Below is a small trained network, with its code and all its weights. Each question gives an input and a class and asks what happens when units are switched off, that is, made to give their printed mean instead of their output.

import numpy as np


def w(rows, s, z=0):
    codes = np.array(rows[::2]) - 128.0
    scale = np.full(codes.shape[1], s)
    scale[-1] = z or s
    return codes * scale


def f(y):
    return np.maximum(y, 0)


def log_softmax(a):
    a = a - a.max(-1, keepdims=True)
    return a - np.log(np.exp(a).sum(-1, keepdims=True))


def net(x, mask):
    res = np.array(x, float).reshape(1, 7) / 4 @ E
    y = f(res @ A[0][:, :-1].T + A[0][:, -1])
    res = res + np.where(mask, y, B[0][:, -1]) @ B[0][:, :-1]
    return log_softmax(res[-1] @ U[:, :-1].T + U[:, -1])


A, B = {}, {}
E = w([
[223,168,122,186,66,118,150,1,114,126,124,124],'x0',
[37,125,170,188,157,18,78,73,89,83,141,121],'x1',
[90,65,119,233,143,215,133,94,99,155,189,98],'x2',
[147,88,97,89,119,116,179,153,91,6,99,42],'x3',
[101,107,17,38,138,139,74,87,161,46,157,227],'x4',
[152,188,217,64,214,196,74,87,106,100,149,103],'x5',
[68,141,160,54,31,139,118,111,131,141,181,89],'x6',
],0.01)
A[0] = w([
[206,194,98,158,77,102,120,54,118,106,135,107,46],'n1',
[154,158,178,96,191,163,80,74,68,121,145,86,50],'n2',
[63,160,163,79,27,134,149,112,123,132,186,61,99],'n3',
[163,104,117,180,206,125,142,146,124,85,81,121,106],'n4',
[50,121,122,120,172,132,130,234,130,142,159,79,27],'n5',
[179,196,155,34,104,29,114,167,177,75,58,186,66],'n6',
[147,139,113,105,101,85,95,151,131,151,102,102,32],'n7',
[184,152,87,195,193,123,111,126,129,119,68,157,84],'n8',
[125,150,113,147,136,150,56,126,163,181,208,246,129],'n9',
[177,143,100,91,112,228,189,170,173,136,145,164,52],'n10',
[112,101,75,83,140,149,142,115,91,38,106,110,99],'n11',
[91,142,167,171,137,76,131,129,79,128,120,105,105],'n12',
[159,170,191,182,103,129,165,187,71,169,87,41,34],'n13',
[81,99,135,106,178,138,91,228,131,127,105,148,55],'n14',
[163,145,121,105,106,87,151,166,77,72,98,67,70],'n15',
[112,160,164,169,122,140,93,133,118,225,87,151,97],'n16',
[185,147,154,174,83,141,164,44,105,126,106,116,57],'n17',
[34,131,162,169,160,20,96,72,103,66,159,145,63],'n18',
[174,128,118,117,109,193,153,170,124,192,94,88,88],'n19',
[141,182,196,101,200,204,96,91,130,82,123,115,46],'n20',
[93,83,100,193,45,97,171,135,164,137,79,149,2],'n21',
[170,128,84,123,98,130,107,48,140,88,143,168,81],'n22',
[101,130,128,81,17,138,87,122,123,139,189,74,69],'n23',
[92,61,96,180,131,234,103,102,122,85,199,155,128],'n24',
[109,76,44,168,61,64,140,164,149,165,109,137,103],'n25',
[134,70,91,140,136,161,160,128,52,93,147,27,113],'n26',
],0.011,0.0077)
B[0] = w([
[49,46,167,52,121,151,127,121,94,213,77,107,202],'n1',
[128,169,118,157,95,159,216,184,97,136,160,159,194],'n2',
[210,113,76,128,224,77,153,131,170,149,146,75,198],'n3',
[197,142,78,130,168,70,135,91,179,177,181,33,187],'n4',
[51,56,171,93,125,156,155,72,99,201,89,148,183],'n5',
[133,111,197,203,160,226,142,14,169,49,168,118,252],'n6',
[126,106,151,159,113,115,145,99,95,129,155,147,145],'n7',
[163,104,87,99,203,68,164,134,152,162,148,83,187],'n8',
[145,127,145,137,47,21,119,153,184,123,119,149,216],'n9',
[198,99,91,180,101,144,47,160,19,113,23,139,200],'n10',
[117,171,148,110,75,21,72,174,167,145,116,201,197],'n11',
[161,144,96,152,138,159,42,102,80,95,101,143,188],'n12',
[16,197,21,86,135,90,64,71,179,1,119,204,221],'n13',
[35,52,111,56,145,123,184,100,107,200,49,111,187],'n14',
[144,109,178,175,59,110,117,185,189,196,136,156,190],'n15',
[140,147,171,172,76,103,103,107,201,151,160,145,191],'n16',
[25,29,160,76,137,131,153,98,109,181,80,112,200],'n17',
[220,96,94,138,101,197,40,193,51,136,63,135,239],'n18',
[187,130,145,139,150,157,43,121,59,95,76,134,190],'n19',
[133,217,114,76,84,117,221,197,54,125,203,134,197],'n20',
[133,204,161,108,121,180,197,193,66,140,182,128,176],'n21',
[8,99,67,116,148,132,120,142,136,149,91,154,194],'n22',
[186,119,72,129,202,77,142,107,132,162,161,92,185],'n23',
[116,127,185,172,180,202,134,48,179,30,142,144,207],'n24',
[146,200,145,78,126,162,201,177,81,78,195,149,203],'n25',
[160,123,210,182,59,86,104,110,191,158,159,165,194],'n26',
],0.0085,0.018)
U = w([
[25,57,139,57,141,149,166,92,97,185,97,116,38],'0',
[195,116,91,137,116,165,43,136,38,93,93,122,64],'1',
[119,204,117,94,107,158,239,169,70,96,193,129,94],'2',
[46,160,33,49,136,109,76,99,191,14,134,162,234],'3',
[128,116,204,210,167,206,153,46,172,70,163,103,254],'4',
[143,142,184,138,40,69,104,148,230,158,138,141,104],'5',
[192,119,41,107,255,82,164,112,171,167,162,82,172],'6',
[120,139,127,172,98,194,129,184,197,115,130,17,101],'7',
],0.009,0.0056)

Each question gives the input, the list of numbers given to net, and the class t.
The units are the neurons (one row each of A and B). Each row of codes is followed by its name. A weight is (code - 128) times the scale printed after its matrix; where a second scale follows, it is the last column's (A, B and U).
mask holds one flag per neuron, in row order. A switched-off neuron (its flag False) gives its mean, the last column of its row in B, instead of its output. The means were averaged over made-up inputs and are rounded, as every weight is.
A unit's drop is (log p(t) with every unit on - log p(t) with that unit switched off) / (log p(t) with every unit on - log p(t) with every unit switched off).
The circuit of an input: a set's keep is (log p(t) with only the set's units on - log p(t) with every unit switched off) / (log p(t) with every unit on - log p(t) with every unit switched off). Starting from the 12 units with the biggest drops (on a tie, the unit counted first), units are removed one at a time, each time the one whose removal leaves the highest keep (on an exact tie, the one counted first), for as long as the keep stays at least 0.8.
units of the circuit, in order: the units of the circuit, biggest drop first
top k neurons: the k neurons with the biggest drops, biggest first
drop of u: that unit's drop, to one decimal
input [5,-6,3,-6,6,-3,8], class 6: units of the circuit, in order -> n23
input [5,6,-1,-2,-3,-5,4], class 1: top 2 neurons -> n18, n12
input [1,-7,3,8,3,6,-4], class 5: top 3 neurons -> n26, n11, n18
input [-2,-4,6,4,-5,7,-7], class 2: top 3 neurons -> n20, n2, n6
input [-7,-8,1,6,1,1,7], class 1: top 4 neurons -> n10, n19, n17, n1
input [6,-3,4,1,-6,-6,-3], class 0: top 3 neurons -> n17, n1, n20
input [3,5,5,-4,-3,2,2], class 1: top 2 neurons -> n6, n18
input [7,2,-2,6,4,-7,6], class 0: top 2 neurons -> n1, n22
input [-5,-6,4,-8,2,2,5], class 5: top 2 neurons -> n9, n18
input [7,2,-1,5,-3,8,-7], class 2: top 2 neurons -> n20, n2
input [2,-4,5,6,4,-6,3], class 2: top 3 neurons -> n25, n6, n21
input [4,8,-8,6,-5,-7,5], class 1: top 3 neurons -> n18, n12, n24
input [1,0,2,8,2,5,-6], class 5: units of the circuit, in order -> n26, n11
input [-5,4,6,-5,-2,-5,-1], class 4: units of the circuit, in order -> n24
input [8,-3,6,-1,-3,4,0], class 0: drop of n17 -> 0.3
input [7,0,-3,5,6,7,6], class 0: drop of n15 -> 0.0
input [-2,-4,3,-5,-3,3,0], class 5: drop of n9 -> 0.6
